In the rows, zero is written as 128.
Each row is followed by its class; each block has classes of its own.
[ 93 161  51 134 153  89 146  80 160 146 117 141 227 130  77 125 164 161
 112 146 131 153 159 138 109 120 118 135  99 131 119  74  95] -> z869
[ 92 163 202  89 181 117 174 148 153 112 172 129 138 127 109 113 137  90
 155 147 140 129 120 134  98 119 117 144  98 150  96 159  71] -> z817
[129 134 134 138 150  95 158 154 151 132 145 160 122 148 107 130 148 131
 125 145 147 143 105 121 110 117 160 138 139 138 125 105 104] -> z218
[133 136 118 106 104 134 114 140  94 110 132 142  51  76 126 184 149 123
 148 122 140 134 140  82 131 110 133  99 161 154 147 211 147] -> z164
[141 130 158 116 106 123 167 139 167 161 133 222  53 149 135 103 155  92
 161 142 225 112  78  64  92 164 114 134 133 166 143 101 153] -> z18
[104 155 128 112 187 124 152 132 120 116 169 113 165  84 106 142 128 128
 126 137 118 140 169 136 105  93 161 127 111 119 119 182  84] -> z817
[165 206 191 158 163 150 178 174 122  87  95  78 176 160  85 119 116 136
 118 115  96 133  63 130 117 134 144 162 147 144 123 157 100] -> z164
[123 137  66 160 114  99 128  89 127 163 118 162 161 141 137 127 162 164
 108 144 143 137 147 126 119 134 117 126 113 130 132  58 135] -> z422
[123 148 136 113 159 129 147 145 134 126 146 121 174 121 114 115 125 118
 130 138 119 136 144 151 113 119 130 141 116 121 120 133  94] -> z869
[ 88 135 141  98 118 112 118 128 127 114 129 118 142 127 127 122 150 124
 150 139  97 132 142 154 131 128  86 136 106 152 104 119 105] -> z422
[135  97  37 119 142 130  89 116  89 143 142 108 185  75 136 150 116 147
  97 108  90 143 207 182 142  84 177 110 140  84 144 157 130] -> z712
[125 165  64 146 133 134 113 108  98 126  92  77 212 120 128 153 141 168
 101 120  70 150 172 169 150  96 116 124 108 113 125 140 115] -> z869
[140 155 185 163 192 130 162 190 123  93 147  79 185 145 124 151 112 136
 119 147  59 146  91 168 124 113 195 139 157 100 115 121  67] -> z869
[168 110  82 102  84 122  94 128 108 161  93 140  96 156 161 115 135 120
 121  92 149 122 125 150 160 129 100 127 139 127 140 130 178] -> z468
[138 174 105 118 121 133 160 110 132 140 123 171 114 105  95 133 158 126
 137 128 189 131 133  72  93 129 114 127 123 158 145 154 146] -> z164
[147 193 202 132 152 137 208 181 135  89 145 164  64 106  73 140 157 110
 164 146 183 124  71  38  89 115 154 144 160 185 143 218 112] -> z218
[186 108 123 133 117 151 103 164  92 119 115  95 110 125 135 128  95 123
 114  96 106 121 107 142 143 122 154 140 173 122 149 127 148] -> z198
[108 163 123 146  94 114 124 104 133 111  89 122 125 146 119 160 163 161
 134 141 101 146 104 115 136 141  96 118 131 157 120  93 132] -> z164
[127 118  48  88  96 131 105  79 136 150 119 167 162  81 102  83 118 132
 111 114 172 125 180 116  99 136 106 154  91 134 140  87 157] -> z881
[147 175 143 117 125 140 147 134 123 120  99  94 161 162 126  96 132 125
 126 109 110 126 106 154 139 131  80 152 105 139 115 134 122] -> z468
[140 174  83 162 141 133 125 121  90 110 103  96 188 119 114 164 124 164
 108 127  82 148 144 143 127 102 148 130 134 118 131 144 123] -> z881
[136 146 169 118 130 105 145 175 127 112 133 140  56 158 126 162 157 105
 161 134 129 135  81 108 144 116 128 118 165 154 126 183 120] -> z468
[142 148 183 125 138 119 160 168 146 134 138 159  99 157 137 132 138 102
 147 144 154 129  77 111 116 137 141 139 146 142 126 128 115] -> z869
[110 166 130  97 161  94 165 127 158 133 142 153 173 144  71  94 150 112
 132 136 147 138 126 132  99 124 108 154 104 159 113 119  79] -> z422
[ 86 160 172 129 144 113 149 138 152  95 121 123 136 143 104 136 146 131
 151 158  95 144 101 122 122 132 108 131 120 159 107 117  84] -> z18
[118 216 168 113 124 143 187 121 126 103 124 146  91 105  85 140 191 122
 191 134 176 130  90  47 101 116  81 134 125 202 130 213 133] -> z712
[ 45 170  93 109 155 105 127  83 145  99 118  99 252 104  58 129 149 140
 122 159  80 157 192 161 105 102  86 147  65 137  86  97  84] -> z881
[147 155  83 169 129 133 118 119  83  95  95  73 162 118 117 170 128 183
 107 122  66 149 131 137 151 105 138 110 159 125 138 133 141] -> z468
[168 115 108 118  95 162 108 133 105 132 100 136 106 110 130 119 101 125
 119  95 141 127 133 117 134 124 118 133 142 137 149 137 173] -> z312
[ 95 188 117 169 189 112 165 124 110  93 140 100 201  96  88 186 150 162
 119 165  70 171 154 128 119  87 162 117 126 124 118 159  67] -> z312
[157 138 125 171 164 138 161 154 113 119 161 132 156 108 117 138 114 150
 109 138 121 144 122 122 101 120 205 128 167 105 151 118 122] -> z712
[127 155 159 111 160 145 163 150 151 126 132 124 174 140 111  69 119 111
 129 126 129 126 120 147 100 138 123 160  96 124 116 117  95] -> z18
[103 149  79 125 103 114 112  96 103 117 105 118 143 101 112 156 169 160
 139 132 109 141 158 119 138 112  90 114 123 163 129 137 135] -> z422
[104 100 109 113 114 109 104 108 130 140 144 146 114 117 151 141 133 127
 124 140 131 136 154 141 129 123 127 116 123 129 122  85 136] -> z817
[118 136 112 132 137  89 139 141 133 132 136 143 122 143 122 153 159 131
 116 143 122 148 129 138 138 105 144 123 134 132 123 138  99] -> z218
[120 199 124  86 142 142 180 123 136 110 139 145 131 105  53 105 157 115
 161 105 177 137 128  76  89 117  99 142 114 186 137 206 122] -> z712
[125 152 120 108 118 146 113 121  89  99 115  73 135 101 124 150 128 141
 133 110  83 142 144 147 143  97 103 122 130 146 124 168 132] -> z817
[111 148  93 111 151 134 110 122  99  92 134  90 185  77  97 142 119 144
 113 127  82 150 179 148 121  93 150 136 114 121 123 148 104] -> z881
[ 57 178 116 134 163  83 147 100 130 115 135  91 208 120 100 169 178 140
 129 168  67 160 162 159 132 105  93 124  84 128  94 124  56] -> z198
[136 169  59  81 116 129 134  90 124 146  93 124 191 113  66  83 145 129
 123  97 149 129 165 132 118 110  63 154  94 163 134 161 134] -> z422
[134 158 106 139 104 147 118 109 107 131  73  78 190 159 142 119 130 145
 119 108  74 142 131 183 156 123  64 141  99 126 111 116 136] -> z312
[169 136 134 141 138 137 140 162 122 139 131 139 130 141 139 126 114 125
 122 128 135 128 106 131 122 127 162 139 156 116 143 124 129] -> z869
[173 150  34 108  95 141 100  97  96 144  76 127 150 108  99 125 126 137
 103  84 149 130 153 119 137 103 113 140 130 141 154 171 172] -> z881
[ 81 150 127  80 122 122 134  79 163 130 124 126 177 124 101  75 139 124
 135 130 135 127 154 148 110 138  51 153  63 156  97  87 108] -> z817
[144 107 106 145 163 118 111 156 108 133 124  89 190 141 140 148 102 136
  85 119  60 158 145 202 155  95 184 128 142  77 121 120 102] -> z312
[116 191  45  94 126 119 148  73 135 137  97 131 181 124  64  92 157 149
 127  99 162 138 160 109 110 124  59 142  83 165 129 154 138] -> z468
[190  72  78 115 121 116 110 145 134 191 145 185 108 138 143  89  94  97
  87  98 193 114 132 134 117 143 172 147 149  98 161  77 155] -> z198
[140 188 172 139 146 125 192 157 139 113 145 173  74 123  90 155 165 113
 165 149 186 132  72  44  83 131 149 133 161 178 140 170 123] -> z164
[169 137 147 134 119 136 148 158 126 139 128 168  79 137 142 141 134 116
 145 128 173 120  87  92 118 136 149 126 166 146 150 138 148] -> z869
[100 133 148 174 170 106 146 136 135  96 160 111 191 132 114 146 128 168
 111 170  63 164 125 161 112 125 180 123 146 108 112  37  83] -> z712
[131 166 111 156 139 121 169 113 132 136 129 177 123 112  98 149 146 139
 133 151 168 143 123  70  98 124 131 125 137 152 140 142 129] -> z312
[186 127  94 139  93 127 100 148  98 136  86 125 100 162 143 151 122 128
 107  98 123 137  94 132 155 116 160 133 171 126 150 143 169] -> z881
[163 159 147  82 118 175 127 154 107  98  99  82 147 105  88  88  97 107
 131  82 116 115 122 142 121 128  92 160 132 147 130 185 139] -> z164
[129 175 158  90 136 142 145 137 127 117 117 109 148 128 109 111 139 104
 132 118 126 131 129 138 122 121  96 147 101 145 114 169 109] -> z164
[140 162 119  89 109 124 132 121 138 143  84 112 157 155  91  86 142 103
 134 101 138 122 114 147 135 130  53 165 104 161 118 137 126] -> z198
[147 148 119 117 117 131 130 122 128 141  89 124 153 152 118 113 132 119
 123 110 126 137 115 146 142 120  95 146 119 141 123 132 134] -> z312
[135 123 153 124 104 140 108 141 118 114 108  93 140 155 148 116 120 132
 128 113  79 135 108 176 151 131 103 135 134 133 114  95 135] -> z712
[147 138 119 169 146 119 122 130 115 122  97  72 197 176 133 142 118 163
  91 121  66 148 103 190 151 116 162 132 150 102 119  72 122] -> z817
[140 146 138 120 156 142 138 167 100 109 139  86 162 117 129 130 117 119
 113 119  87 135 147 173 135  92 148 140 123 110 121 175  99] -> z218
[165 119 133 124 113 126 114 155 111 148 118 129 107 175 183 116 112 116
 116 109 116 121 110 172 153 140 121 129 136 108 125 118 142] -> z468
[142 113  33 168  80 134  76  69 108 155  57 103 212 145 155 113 108 191
  67 112  75 148 171 188 161 137  92 130 105  99 130  28 166] -> z312
[142  95  53 178  86 126  79  89 111 153  81 126 173 142 168 139 111 182
  83 126  83 148 149 168 153 133 128 121 132  98 133  17 164] -> z312
[152  87 143 118 114 113 126 152 145 151 159 197  84 152 139  91 112  99
 121 130 183 113 101 110 103 160 149 143 152 135 140  51 146] -> z422
[108 136 115 101  72 116  90  91 140 157  76 118 165 189 181  96 151 119
 128 115 110 123 124 193 161 151  45 152  60 128  94  64 139] -> z881
[133 168 117  89 112 134 158 117 140 142 133 183  92  92  93 114 156 102
 149 126 207 122 133  60  90 132 102 142 116 169 144 178 143] -> z164
[111 168  51 139 111 122 136  61 138 119  98 152 178  91  65 124 150 177
 123 135 157 141 149  78  94 133 110 139 107 162 141  85 147] -> z881
[101 156 226  76 149 128 130 174 127  93 140  94 123 146 144 137 130  64
 165 133  91 120 107 168 148 112  96 149  96 148  85 200  71] -> z881
[ 81 189 154  71 172 121 166 124 168 110 112  96 215 143  59  75 142  99
 145 131 103 138 133 162 111 117  65 165  68 156  89 170  60] -> z18
[115 139  67 102 123 118 133  98 133 160 143 177 135  90 123 131 146 127
 134 143 172 135 178 103 104 119 112 124 109 137 140 144 132] -> z869
[132 126  70 121 108 132 103  91 123 127 106 129 171 103 113 111 122 151
 106 120 126 132 158 135 121 129 124 141 110 127 133  84 144] -> z881

A new block, with new classes.
[ 99 121  71 148  87  99  88 111  86 149 101 126 128 150 156  57  82  89
 100 140   4 127 132  13 175  59 155  83 132 108 103 151 158] -> z90
[141 107 123 149 142  87 106 128 113 157 126 127 151 143  87 106 175 119
 111 148 106 118 121 101 181 103 174  83  88 127 100 133 126] -> z877
[ 95  90  89 177  81  90 158 134 129  58 146  60 146 132  78 135 194 169
 136 136 132 147 136  52 166  59 210  91 177 164 104 141 134] -> z877
[135 122  78 158 108 122 109 100  95 145 106 119 125 134 175  96 121 131
 100 126  67 138 135  48 139  92 165 101 114 153 110 191 150] -> z877
[132 120 127 143 147  88  92 135 113 153 135 131 146 156  70 103 160 115
 116 168  98 113 115  97 187 101 178  73  94 125 115 118 111] -> z357
[155 119 133 138 151  91  81 119  95 185 140 156 146 120  91 110 134  87
 106 110 121 105  94 100 168 109 164 113  70 125 105 102 106] -> z877
[145 141  83 138 113 136  94 115  94 137 120 149 120 117 181  95  52 109
  94  94  73 133 120  58 154  93 115 126 104 123 110 151 147] -> z407
[132 128 134 144 141  95  86 116 106 163 135 132 138 140  82 112 151 108
 117 149 100 110 103  99 182 109 168  90  59 146 116 114 103] -> z745
[107 135  82 153 113 130 128 129  91 120 115 133  85 136 199 120 135 180
 112 131  82 150 153  61 150 114 157 111  90 153  98 209 173] -> z205
[125 129  94 151 100 133 115 108 111 112 118 115 112 132 162 104 116 142
 109 134  68 140 135  66 157 108 152 100 111 148 116 180 146] -> z745
[122 117  64 147 107 116 112 117  87 123 103 118 111 131 180 106 116 136
  99 116  58 150 132  41 147  83 148 109 104 152  89 189 164] -> z332
[162 126 114  89 114 171 100 112 143 176  85  93  97 133  90  94 129 142
 122 143 104 112 153  82 166 180 173  72 121 182 152 169 114] -> z205
[105 137 101 165  95 117 167 120 132  84 160  79 139 101  87 120 151 170
 153 149 144 126 136  49 171  82 214  89 152 171 134 118 116] -> z209
[136 147  72 142 110 120 105 107 101 149 106 151 119 124 180  98  60 110
  92 101  62 130 131  56 133  95 112 115  97 129 101 157 160] -> z598
[136 116 120 147 147  85  93 130 103 161 133 122 158 156  73 109 161 109
 115 163  95 118 103 104 199  97 170  75  92 124 106 112 114] -> z407
[186 122 126  73 126 184  77 107 132 177  83 121 116 124 101  83  95 115
 123 117 110 102 149  59 172 159 152  79 105 168 165 144  92] -> z205
[125 162 103 139  97 136  93  89 100 170 103 156 128 143  96  57  95  98
 112 158  23 134 110  48 189 103 180  90 130 140 112 165 189] -> z90
[122 149  94 136 103 120  92 100  96 175  91 146 128 150  91  59 107 100
  98 146  14 143 102  42 190  90 166  89 128 139  96 168 190] -> z332
[137 119 118 142 151  78  92 126  97 159 138 149 141 139  85 112 151 109
 106 135 126 118 102 104 170 116 171  91  65 119 106 118 113] -> z357
[126 159 102 135 104 132 100  92 111 177  90 152 128 146  95  53 110 110
 106 150  27 132 121  57 185 110 180  87 114 135 105 181 187] -> z205
[108 132  77 155  91 105 104 109  91 142 106 114 130 137 155  58  70  98
 102 137  14 127 123  32 172  57 150  81 139 111 106 138 156] -> z209
[190 123 123  67 124 185  71 110 137 168  88 129 130 114 102  98  82 113
 122 113 117 107 153  50 175 158 143  92 109 178 151 136 106] -> z598
[121 143  84 132  93 135  83 103  94 148 107 141 114 126 170  84  52  94
 110 125  39 123 128  43 149  87 137 108 119 134 118 141 151] -> z90
[163 174 123 128 119 149  86  93 118 196 118 150 153 131  93  72  75  94
 110 150  32 114 119  78 200 115 174  79 121 124 122 163 158] -> z57
[117 130  80 159 105 115 115 112  94 136 106 118 104 143 164  99 120 144
 102 137  52 139 134  59 152  94 166  98 110 145 103 192 157] -> z205
[178 125 115 102 114 160 113 103 130 165  93  91 118 118 101  94 125 141
 121 123 114 111 145  69 173 161 171  74 125 166 150 160 103] -> z209
[106 123  68 153  99 110 110 117  89 125 120 136 108 131 179 100 109 129
 108 130  50 140 138  41 150  92 161 104 117 133  98 175 164] -> z90
[171 119 127 108 112 165 110  99 128 165  89  87 112 127  97  98 135 128
 125 118 100 112 151  65 181 162 166  77 120 177 149 157  98] -> z745
[128 137  85 152 100 130 108 111  95 118 116 124 100 122 176 112 112 127
 110 121  76 138 122  57 147  93 154 122 120 147 118 175 153] -> z109
[139 114 124 145 153  71  94 126  92 174 139 148 145 137  73 120 161  97
 118 128 107 112  91 101 173  99 168 104  79 121 100  91 107] -> z407
[ 94 125  88 173  78 106 163 131 135  53 157  58 125 126  83 144 197 190
 149 151 154 144 139  43 176  81 224  95 176 170 134 149 124] -> z109
[194 124 126  79 122 195  77  99 145 172  91 119 130 118 105  83  96 127
 125 117 129 106 154  49 173 163 154  71 116 176 175 151  97] -> z877
[ 96  96  90 177  88  96 158 128 134  62 148  59 147 132  87 130 197 181
 138 139 147 146 145  41 167  63 218  90 160 169 114 149 125] -> z877
[130 113 125 136 132  73 104 129  85 170 127 115 148 131  70 116 148  85
 119 134  87 109  97 102 179  87 179 101  98 129  84  78 109] -> z209
[178 161 106 121 117 138  90  86 102 203 101 163 172 135  89  66  66  78
 104 148  18 121 104  61 189 118 161  93 125 124 116 164 152] -> z407
[ 94 121  74 156  96  90  92 118  90 150 106 129 126 147 145  53  74  79
  92 125   6 126 124  23 164  58 141  84 142 102 106 142 152] -> z357
[128 108 115 142 143  68 118 132  96 157 129 128 149 133  83 132 168 108
 111 131 112 121 116  97 173 101 168 100  78 133  80 103 118] -> z598
[123 135  66 152 102 113 101 110  99 149 110 145 118 132 176  84  86 119
  85 108  56 138 129  49 139  92 132 106 123 124 105 175 167] -> z877
[177 119 114  88 116 170  87 106 137 177  86  88 111 123  88  86 106 111
 123 125  99 107 132  64 163 152 155  79 121 183 154 146 103] -> z332
[131 123 124 146 137  94  85 115 109 153 134 131 147 139  75 103 159 103
 118 156  91 112 108  89 191 101 183  82  76 144 111 113 115] -> z745
[125 115 103 160  96 108 126 124 129  80 157  97 131 110  82 115 143 133
 146 131 143 114 114  18 170  69 200 105 170 149 162 106  92] -> z109
[ 76 110  87 176  86  88 150 138 127  60 153  59 124 142  76 136 190 183
 141 137 131 149 126  37 173  52 205  92 164 169 109 133 131] -> z332
[185 167 117 124 121 145  86  86 119 203 109 165 180 131  89  60  71  72
 100 137  28 112 116  75 194 116 164  81 126 116 109 160 155] -> z877
[167 102 116  88 110 166  96 122 136 170  86  75  95 125  91  97 130 124
 120 129  97 114 151  78 170 156 171  73 127 180 144 153 116] -> z57
[105 123  81 152  99 111  88 116  99 133 105 117 118 153 148  54  88 110
 102 138  16 137 123  13 181  49 149  78 130 119 110 153 161] -> z332
[182 104 113  70 123 170  61 114 123 175  90 127 134 116  93  85  95  94
 116 109  97 107 136  42 186 149 151  91 122 163 149 131  98] -> z407
[ 97 132 109 167  97 107 148 119 134  94 162  97 136 114  80 122 154 160
 151 141 128 122 138  36 170  88 200  95 138 170 140 125 108] -> z745
[102 121  78 160  94  98  91 114  97 146 104 108 116 153 152  62  90 109
  93 139  16 134 130  31 174  53 157  75 126 110 109 158 162] -> z57
[ 96 135  71 162  97  97  94 111  99 149 107 112 119 160 148  61  92 113
  98 129   9 135 125  16 176  52 150  76 128 119  98 160 163] -> z332
[138 118 120 137 154  77  92 126  79 170 137 154 126 124  99 115 136  98
 103 112 116 120  86 109 164 111 158 117  50 129  85 103 124] -> z209
[159 120 117  96 115 178 100 122 140 154 103  96  97 120 104 101 134 146
 124 126 112 122 147  72 177 168 163  97 120 187 138 170 126] -> z407
[184 162 123 109 113 135  84  89 114 222 104 158 157 129  83  62  31  67
  98 138   7 110 110  77 180 121 153  84 113 106 122 153 144] -> z57
[129 139  71 132 100 124  90 110  88 150 103 138 105 120 168  91  61 100
  90 102  47 135 108  47 138  81 123 117 111 139 104 148 154] -> z332
[132 105 122 140 132  57  88 131  91 162 128 139 133 133  71 120 163  77
 117 119  95 108  87  89 168  85 170 115  87 114  97  90 109] -> z109
[104 129  65 163 114 114 114 119  90 127 113 132 111 138 184  95 115 138
 100 128  69 143 145  46 152 103 151  94 109 139 103 193 169] -> z357
[130 118 129 147 135  96  95 133 112 134 130 115 126 149  81 116 192 134
 128 161 109 122 120  86 197  97 194  90  94 145 117 134 125] -> z109
[109 132  67 151  86  97  86 109  88 146 100 124 129 149 150  61  84  80
  92 120   8 131 119  19 176  55 143  86 138 105 109 158 158] -> z109
[139 123  72 139 102 119  89 106 101 150 106 142 123 126 172  84  72 100
  89  96  59 132 123  51 130  91 130 112 116 127 105 163 155] -> z877
[147 119 121 132 124  77  86 114 100 170 119 121 147 135  55 109 156  84
 118 144  96 105  94  78 178  91 192  93  97 130 120  97  96] -> z109
[115 108 108 161  98 104 130 118 128  89 159 105 134 110  88 111 123 132
 153 138 130 111 121  24 155  72 197 106 153 149 154 105  93] -> z90
[164 182 106 122 109 139 100  96 113 202 118 167 166 132  85  65  53  82
 102 147   9 121 105  71 194 122 152  90 142 110 112 157 160] -> z407
[122 166 107 138 104 127  89  97 108 177  91 162 122 160  94  57 102 117
 109 155  22 132 116  50 186  99 173  88 116 131 109 174 190] -> z205
[146 133  86 144 108 119  96 106  92 156 112 160 117 109 186 102  52  99
  92  72  61 129 122  63 119  87 112 142  87 132  91 164 160] -> z877
[ 99 126  71 154  95  95  87 110  90 155  98 131 119 152 154  61  85 100
  98 132   6 127 127  21 162  57 156  84 118 116 101 160 157] -> z205
[169 117 120  96 113 166 100 110 140 181  85  80 103 129  96 100 129 133
 123 140  97 112 154  82 162 164 174  75 127 178 154 166 114] -> z57
[123 130  78 152 105 123 123 119  93 122 109 117 101 132 174 108 113 148
 105 124  64 148 128  50 152  85 145 105 104 148  97 181 163] -> z332
[117 134  92 139 103 107  86 105  93 177  95 154 141 147  84  56 109  83
 101 133   9 137 104  40 195  86 164 100 128 130  87 160 193] -> z407
[125 131  82 137 103 127  79 108  96 157 105 127 101 132 170  85  66 109
  98 117  50 129 126  47 141  84 141 102 111 136 125 155 150] -> z57
[115 126  73 154 107 125 111 123  98 114 120 123 113 131 172 102 114 140
 104 125  74 147 130  59 166  93 146 105 117 137  99 171 167] -> z407
[109 121 107 150  99 117 138 123 126  89 165 107 133  97  92 120 132 141
 151 132 141 119 132  43 160  85 201 113 137 164 136 110 110] -> z90
[166 167 107 120 114 128  90  83 109 213  95 166 165 139  88  56  62  73
  97 141   9 114 111  75 177 122 163  87 113 110 109 173 155] -> z205
[103 131  73 156 104 110 117 122  87 130 111 129 101 139 184 110 113 140
  98 125  52 144 134  67 142  92 147 110 106 136  90 188 163] -> z205
[158 126 130 132 154  93  88 124 100 173 132 146 154 131  82 118 129  93
 110 141 111 106 101 102 177 104 154  98  63 135 105  98 105] -> z598
